Below are the code and all the weights of a small trained network. Each question names an input and a target symbol and asks about switching units off, where a switched-off unit gives its printed mean instead of its output.

import numpy as np


def w(rows, s, z=0):
    codes = np.array(rows[::2]) - 128.0
    scale = np.full(codes.shape[1], s)
    scale[-1] = z or s
    return codes * scale


def norm(h):
    return h / np.sqrt((h * h).mean(-1, keepdims=True) + 1e-5)


def f(y):
    return np.maximum(y, 0)


def softmax(a):
    e = np.exp(a - a.max(-1, keepdims=True))
    return e / e.sum(-1, keepdims=True)


def log_softmax(a):
    a = a - a.max(-1, keepdims=True)
    return a - np.log(np.exp(a).sum(-1, keepdims=True))


def net(x, mask):
    ids = ['Σβεηθμξπτω'.index(c) for c in x.split()]
    T = len(ids)
    res = E[ids] + P[:T]
    u = 0
    for l in range(2):
        q, k, v = (norm(res) @ M[l].T for M in (Q, K, V))
        z = softmax(np.where(np.tri(T) > 0, q @ k.T / 2**0.5, -1e9)) @ v
        res = res + np.where(mask[u], z, O[l][:, -1]) @ O[l][:, :-1]
        u += 1
        y = f(norm(res) @ A[l][:, :-1].T + A[l][:, -1])
        res = res + np.where(mask[u : u + 4], y, B[l][:, -1]) @ B[l][:, :-1]
        u += 4
    return log_softmax(norm(res)[-1] @ U[:, :-1].T + U[:, -1])


Q, K, V, O, A, B = {}, {}, {}, {}, {}, {}
E = w([
[142,174,140,139],'Σ',
[155,56,118,139],'β',
[99,81,175,144],'ε',
[41,117,123,105],'η',
[99,59,179,157],'θ',
[165,86,170,95],'μ',
[135,61,139,133],'ξ',
[94,71,182,150],'π',
[193,4,18,237],'τ',
[102,70,176,148],'ω',
],0.0017)
P = w([
[119,194,127,255],'0',
[167,125,196,152],'1',
[172,92,190,123],'2',
[172,65,175,103],'3',
[167,45,162,86],'4',
[170,26,166,75],'5',
],0.00061)
Q[0] = w([
[96,255,14,203],'0.h1',
[132,214,21,225],'0.h1',
],0.0031)
K[0] = w([
[94,33,85,106],'0.h1',
[79,2,144,133],'0.h1',
],0.0044)
V[0] = w([
[157,249,65,35],'0.h1',
[208,227,177,146],'0.h1',
],0.0018)
O[0] = w([
[168,51,214,101,4],'0.h1',
[172,132,124,6,130],'0.h1',
],0.0022)
A[0] = w([
[153,92,116,236,139],'0.n1',
[156,77,159,177,254],'0.n2',
[103,48,76,152,240],'0.n3',
[56,91,93,254,11],'0.n4',
],0.0026,0.00061)
B[0] = w([
[93,239,93,102,209],'0.n1',
[92,237,73,142,237],'0.n2',
[208,177,157,146,239],'0.n3',
[250,104,124,49,255],'0.n4',
],0.0023,0.0019)
Q[1] = w([
[102,2,77,119],'1.h1',
[70,4,57,143],'1.h1',
],0.0038)
K[1] = w([
[45,105,13,4],'1.h1',
[45,104,30,29],'1.h1',
],0.0037)
V[1] = w([
[67,124,115,114],'1.h1',
[138,111,82,6],'1.h1',
],0.0024)
O[1] = w([
[253,106,177,76,1],'1.h1',
[189,202,170,193,176],'1.h1',
],0.0019,0.00099)
A[1] = w([
[240,150,134,75,3],'1.n1',
[121,183,130,125,206],'1.n2',
[161,38,176,147,139],'1.n3',
[180,2,141,62,93],'1.n4',
],0.0029,0.00065)
B[1] = w([
[128,21,112,65,232],'1.n1',
[155,150,89,146,253],'1.n2',
[108,174,158,252,151],'1.n3',
[131,239,174,156,160],'1.n4',
],0.0027,0.0019)
U = w([
[169,249,58,154,254],'Σ',
[197,33,85,21,169],'β',
[71,131,185,190,47],'ε',
[2,112,160,69,84],'η',
[70,112,163,204,23],'θ',
[131,105,226,105,74],'μ',
[122,86,191,170,42],'ξ',
[70,110,171,190,21],'π',
[104,55,110,206,22],'τ',
[77,117,175,199,28],'ω',
],0.0086,0.0049)

Each question gives the input, a string of symbols that net reads in full, and the target symbol t.
The units are the heads (2 rows each of Q, K, V and O) and the neurons (one row each of A and B). Each row of codes is followed by its name. A weight is (code - 128) times the scale printed after its matrix; where a second scale follows, it is the last column's (O, A, B and U).
mask holds one flag per unit, layer by layer, with each layer's heads first. A switched-off unit (its flag False) gives its mean, the last column of its rows in O or B, instead of its output. The means were averaged over made-up inputs and are rounded, as every weight is.
A unit's drop is (log p(t) with every unit on - log p(t) with that unit switched off) / (log p(t) with every unit on - log p(t) with every unit switched off).
The circuit of an input: a set's keep is (log p(t) with only the set's units on - log p(t) with every unit switched off) / (log p(t) with every unit on - log p(t) with every unit switched off). Starting from all 10 units, units are removed one at a time, each time the one whose removal leaves the highest keep (on an exact tie, the one counted first), for as long as the keep stays at least 0.8.
circuit, biggest first: the units of the circuit, biggest drop first
most important unit: the unit with the biggest drop
top k neurons: the k neurons with the biggest drops, biggest first
top k neurons in layer l: the k neurons of layer l with the biggest drops, biggest first
drop when u is switched off: that unit's drop, to one decimal
input ω μ β τ μ ξ, target Σ: most important unit : 0.n2
input ω μ Σ η, target η: top 4 neurons : 0.n4; 0.n2; 1.n1; 0.n1
input Σ μ ε η, target η: circuit, biggest first : 0.n4; 0.h1; 0.n2
input μ η μ Σ Σ, target β: top 2 neurons : 0.n2; 1.n1
input η τ ε ξ μ, target Σ: top 2 neurons : 0.n2; 0.n4
input π η π β ε ξ, target Σ: top 2 neurons : 0.n1; 0.n2
input τ η μ μ π ε, target Σ: top 2 neurons in layer 0 : 0.n2; 0.n1
input μ π ξ ε ω β, target Σ: circuit, biggest first : 0.n1; 0.h1
input ε ε μ μ μ β, target Σ: top 3 neurons : 0.n4; 0.n1; 0.n2
input π β θ ξ τ ω, target Σ: top 2 neurons : 0.n1; 0.n2
input μ Σ μ μ, target μ: top 2 neurons : 1.n4; 0.n1
input θ η η, target β: top 3 neurons : 0.n2; 0.n1; 0.n4
input η Σ β ε β μ, target μ: top 2 neurons : 1.n4; 1.n1
input η μ ω μ μ θ, target Σ: most important unit : 0.n2
input ε μ η β ω, target Σ: top 3 neurons : 0.n2; 0.n1; 1.n2
input θ ε ξ η η, target β: drop when 0.n1 is switched off : 1.5
input ω μ μ π, target Σ: drop when 0.n1 is switched off : 0.5
input μ τ θ, target Σ: drop when 0.n2 is switched off : 1.0
